Below is a small trained network, with its code and all its weights. Each question gives an input and a class and asks what happens when units are switched off, that is, made to give their printed mean instead of their output.

import numpy as np


def w(rows, s, z=0):
    codes = np.array(rows[::2]) - 128.0
    scale = np.full(codes.shape[1], s)
    scale[-1] = z or s
    return codes * scale


def norm(h):
    return h / np.sqrt((h * h).mean(-1, keepdims=True) + 1e-5)


def f(y):
    return np.maximum(y, 0)


def log_softmax(a):
    a = a - a.max(-1, keepdims=True)
    return a - np.log(np.exp(a).sum(-1, keepdims=True))


def net(x, mask):
    res = np.array(x, float).reshape(1, 3) / 4 @ E
    u = 0
    for l in range(4):
        y = f(norm(res) @ A[l][:, :-1].T + A[l][:, -1])
        res = res + np.where(mask[u : u + 9], y, B[l][:, -1]) @ B[l][:, :-1]
        u += 9
    return log_softmax(norm(res)[-1] @ U[:, :-1].T + U[:, -1])


A, B = {}, {}
E = w([
[81,53,223],'x0',
[34,201,254],'x1',
[226,163,149],'x2',
],0.0048)
A[0] = w([
[161,174,199,114],'0.n0',
[109,207,64,255],'0.n1',
[148,78,64,95],'0.n2',
[60,112,49,198],'0.n3',
[126,204,166,132],'0.n4',
[129,83,163,182],'0.n5',
[2,134,127,58],'0.n6',
[135,189,161,124],'0.n7',
[211,99,118,144],'0.n8',
],0.0099,0.0031)
B[0] = w([
[135,71,68,217],'0.n0',
[128,191,2,254],'0.n1',
[89,92,144,210],'0.n2',
[31,208,119,225],'0.n3',
[23,81,67,221],'0.n4',
[143,109,205,203],'0.n5',
[119,150,216,218],'0.n6',
[78,120,37,200],'0.n7',
[146,145,207,216],'0.n8',
],0.0068,0.0045)
A[1] = w([
[84,241,58,103],'1.n0',
[112,58,154,185],'1.n1',
[197,62,22,154],'1.n2',
[52,107,36,6],'1.n3',
[159,193,43,253],'1.n4',
[111,180,181,18],'1.n5',
[163,1,189,175],'1.n6',
[105,180,231,197],'1.n7',
[87,148,133,53],'1.n8',
],0.0082,0.0031)
B[1] = w([
[194,186,33,247],'1.n0',
[85,185,178,206],'1.n1',
[129,44,187,201],'1.n2',
[40,138,55,209],'1.n3',
[162,46,91,254],'1.n4',
[133,35,107,139],'1.n5',
[131,253,136,233],'1.n6',
[161,107,79,214],'1.n7',
[173,67,67,146],'1.n8',
],0.0067,0.0054)
A[2] = w([
[186,154,11,193],'2.n0',
[255,140,197,121],'2.n1',
[220,112,19,4],'2.n2',
[79,165,51,123],'2.n3',
[204,80,68,81],'2.n4',
[210,119,35,202],'2.n5',
[131,181,93,151],'2.n6',
[141,93,209,83],'2.n7',
[11,91,142,122],'2.n8',
],0.0068,0.0025)
B[2] = w([
[93,76,119,253],'2.n0',
[205,134,115,171],'2.n1',
[152,89,166,197],'2.n2',
[96,136,62,222],'2.n3',
[145,60,154,173],'2.n4',
[139,2,141,231],'2.n5',
[140,78,118,176],'2.n6',
[50,183,62,159],'2.n7',
[156,170,178,214],'2.n8',
],0.0071,0.005)
A[3] = w([
[242,100,218,54],'3.n0',
[129,113,57,130],'3.n1',
[120,199,130,74],'3.n2',
[182,166,122,70],'3.n3',
[156,57,94,254],'3.n4',
[82,71,137,245],'3.n5',
[60,110,141,91],'3.n6',
[109,141,192,46],'3.n7',
[125,254,87,106],'3.n8',
],0.0095,0.0031)
B[3] = w([
[253,184,47,177],'3.n0',
[88,124,156,227],'3.n1',
[99,96,123,171],'3.n2',
[148,232,148,144],'3.n3',
[143,130,188,254],'3.n4',
[177,183,214,246],'3.n5',
[174,145,155,186],'3.n6',
[101,66,146,181],'3.n7',
[77,91,40,198],'3.n8',
],0.0067,0.0048)
U = w([
[64,71,24,207],'0',
[1,175,164,254],'1',
[161,79,114,200],'2',
[184,214,121,81],'3',
[30,149,64,68],'4',
[76,156,230,59],'5',
],0.011,0.0013)

Each question gives the input, the list of numbers given to net, and the class t.
The units are the neurons (one row each of A and B). Each row of codes is followed by its name. A weight is (code - 128) times the scale printed after its matrix; where a second scale follows, it is the last column's (A, B and U).
mask holds one flag per neuron, layer by layer. A switched-off neuron (its flag False) gives its mean, the last column of its row in B, instead of its output. The means were averaged over made-up inputs and are rounded, as every weight is.
A unit's drop is (log p(t) with every unit on - log p(t) with that unit switched off) / (log p(t) with every unit on - log p(t) with every unit switched off).
The circuit of an input: a set's keep is (log p(t) with only the set's units on - log p(t) with every unit switched off) / (log p(t) with every unit on - log p(t) with every unit switched off). Starting from the 12 units with the biggest drops (on a tie, the unit counted first), units are removed one at a time, each time the one whose removal leaves the highest keep (on an exact tie, the one counted first), for as long as the keep stays at least 0.8.
units of the circuit, in order: the units of the circuit, biggest drop first
most important unit: the unit with the biggest drop
k most important neurons of layer l: the k neurons of layer l with the biggest drops, biggest first
drop when u is switched off: that unit's drop, to one decimal
input [2,3,-1], class 5: units of the circuit, in order	(0.n6; 1.n3)
input [1,3,8], class 1: units of the circuit, in order	(0.n1; 0.n4)
input [1,1,-5], class 5: units of the circuit, in order	(0.n6; 0.n4)
input [7,1,0], class 5: most important unit	1.n0
input [2,6,-7], class 5: units of the circuit, in order	(0.n6; 1.n3; 3.n5)
input [2,-1,-7], class 1: units of the circuit, in order	(1.n4; 0.n6)
input [1,-3,-1], class 1: 2 most important neurons of layer 0	(0.n2; 0.n1)
input [1,6,-2], class 5: 2 most important neurons of layer 0	(0.n1; 0.n6)
input [3,-7,1], class 3: 2 most important neurons of layer 0	(0.n4; 0.n8)
input [0,3,7], class 0: 2 most important neurons of layer 0	(0.n7; 0.n4)
input [1,6,-3], class 5: 3 most important neurons of layer 0	(0.n6; 0.n1; 0.n3)
input [-4,-4,2], class 2: 3 most important neurons of layer 0	(0.n4; 0.n8; 0.n7)
input [4,0,5], class 3: drop when 0.n3 is switched off	0.1
input [-5,4,2], class 0: drop when 1.n2 is switched off	0.0
input [-8,-3,4], class 2: drop when 2.n5 is switched off	0.1
input [6,-4,-2], class 1: drop when 1.n0 is switched off	0.1
input [-8,-1,8], class 2: 2 most important neurons of layer 0	(0.n3; 0.n8)
input [1,-5,6], class 3: most important unit	0.n8
input [2,-6,-7], class 1: 2 most important neurons of layer 0	(0.n1; 0.n2)
